Below are the code and all the weights of a small trained network. Each question names an input and a class and asks about switching units off, where a switched-off unit gives its printed mean instead of its output.

import numpy as np


def w(rows, s, z=0):
    codes = np.array(rows[::2]) - 128.0
    scale = np.full(codes.shape[1], s)
    scale[-1] = z or s
    return codes * scale


def f(y):
    return np.maximum(y, 0)


def log_softmax(a):
    a = a - a.max(-1, keepdims=True)
    return a - np.log(np.exp(a).sum(-1, keepdims=True))


def net(x, mask):
    res = np.array(x, float).reshape(1, 4) / 4 @ E
    y = f(res @ A[0][:, :-1].T + A[0][:, -1])
    res = res + np.where(mask, y, B[0][:, -1]) @ B[0][:, :-1]
    return log_softmax(res[-1] @ U[:, :-1].T + U[:, -1])


A, B = {}, {}
E = w([
[167,44,183,205,133,70,137,39,86,145],'x0',
[135,107,115,112,101,130,124,125,105,125],'x1',
[90,175,11,155,156,66,96,61,110,82],'x2',
[36,130,197,130,37,105,87,119,148,71],'x3',
],0.011)
A[0] = w([
[80,139,169,96,79,154,116,219,146,120,145],'N0',
[184,107,198,113,121,172,155,146,135,135,117],'N1',
[244,125,69,111,200,161,154,175,115,170,202],'N2',
[159,112,82,155,152,101,126,83,119,135,99],'N3',
[176,117,84,164,159,138,154,89,132,136,128],'N4',
[111,105,125,119,117,130,160,113,111,98,115],'N5',
[43,171,32,136,123,93,111,63,129,75,186],'N6',
[137,133,66,153,152,122,104,122,123,145,139],'N7',
[141,119,120,132,105,140,133,135,136,129,118],'N8',
[56,168,45,134,132,93,111,85,127,90,1],'N9',
[154,95,210,171,124,91,124,52,106,139,69],'N10',
[107,179,33,78,142,165,123,213,142,122,30],'N11',
[150,133,103,138,157,84,104,98,106,126,126],'N12',
[143,140,98,116,142,113,133,138,123,114,177],'N13',
[92,146,161,128,118,98,84,118,112,129,191],'N14',
[200,138,106,104,178,152,130,178,113,170,36],'N15',
[124,107,133,134,118,148,128,144,129,113,126],'N16',
[82,121,121,135,131,156,150,145,136,122,137],'N17',
[108,166,77,93,132,154,118,183,137,124,228],'N18',
[165,108,85,152,175,91,143,50,113,136,118],'N19',
],0.011,0.0088)
B[0] = w([
[234,141,106,87,179,177,205,92,95,124,201],'N0',
[50,150,94,155,117,80,79,118,133,111,187],'N1',
[30,87,138,200,77,45,54,137,150,133,249],'N2',
[176,172,148,110,191,152,125,117,115,126,168],'N3',
[180,171,139,94,176,149,138,121,99,133,176],'N4',
[120,179,135,164,182,122,130,151,187,134,135],'N5',
[100,120,142,173,146,59,15,135,101,155,233],'N6',
[168,128,125,84,137,149,168,114,112,114,171],'N7',
[122,150,127,123,152,147,111,133,132,120,134],'N8',
[30,69,136,154,22,167,240,158,214,107,177],'N9',
[6,88,95,164,54,106,96,172,170,117,184],'N10',
[93,130,165,182,151,38,35,96,103,144,200],'N11',
[163,131,158,95,163,156,135,126,103,138,165],'N12',
[139,115,124,105,113,174,158,122,126,139,165],'N13',
[104,127,102,112,130,157,191,142,148,141,170],'N14',
[56,108,118,115,72,185,193,138,167,88,174],'N15',
[118,162,144,118,163,143,151,132,142,140,140],'N16',
[157,110,127,114,112,149,143,129,107,151,146],'N17',
[104,109,118,105,84,193,212,150,161,104,216],'N18',
[215,185,131,76,167,152,134,114,94,130,189],'N19',
],0.012,0.019)
U = w([
[90,99,110,146,72,152,166,166,185,105,254],'0',
[114,131,149,190,135,35,36,118,118,181,29],'1',
[248,184,129,73,180,185,170,105,89,149,99],'2',
],0.011,0.0018)

Each question gives the input, the list of numbers given to net, and the class t.
The units are the neurons (one row each of A and B). Each row of codes is followed by its name. A weight is (code - 128) times the scale printed after its matrix; where a second scale follows, it is the last column's (A, B and U).
mask holds one flag per neuron, in row order. A switched-off neuron (its flag False) gives its mean, the last column of its row in B, instead of its output. The means were averaged over made-up inputs and are rounded, as every weight is.
A unit's drop is (log p(t) with every unit on - log p(t) with that unit switched off) / (log p(t) with every unit on - log p(t) with every unit switched off).
The circuit of an input: a set's keep is (log p(t) with only the set's units on - log p(t) with every unit switched off) / (log p(t) with every unit on - log p(t) with every unit switched off). Starting from the 12 units with the biggest drops (on a tie, the unit counted first), units are removed one at a time, each time the one whose removal leaves the highest keep (on an exact tie, the one counted first), for as long as the keep stays at least 0.8.
units of the circuit, in order: the units of the circuit, biggest drop first
most important unit: the unit with the biggest drop
top k neurons: the k neurons with the biggest drops, biggest first
drop when u is switched off: that unit's drop, to one decimal
input [-8,-3,0,3], class 2: units of the circuit, in order => [N0]
input [7,-5,-8,3], class 0: top 2 neurons => [N6 N11]
input [-8,1,1,-5], class 1: top 4 neurons => [N11 N2 N9 N14]
input [-3,-3,1,-4], class 1: top 3 neurons => [N9 N11 N2]
input [-8,-4,7,-6], class 1: top 3 neurons => [N11 N6 N2]
input [3,4,-1,1], class 0: top 3 neurons => [N6 N11 N2]
input [-6,-3,5,-8], class 1: top 3 neurons => [N11 N2 N6]
input [-1,1,6,5], class 0: top 4 neurons => [N9 N11 N2 N14]
input [-7,1,5,-5], class 1: top 2 neurons => [N11 N6]
input [-1,-2,5,4], class 0: top 2 neurons => [N9 N11]
input [-5,-3,-3,7], class 2: drop when N0 is switched off => 0.3
input [-2,3,-8,1], class 2: drop when N9 is switched off => 0.2
input [-3,-5,-6,8], class 2: drop when N0 is switched off => 0.4
input [8,1,-1,5], class 0: most important unit => N6
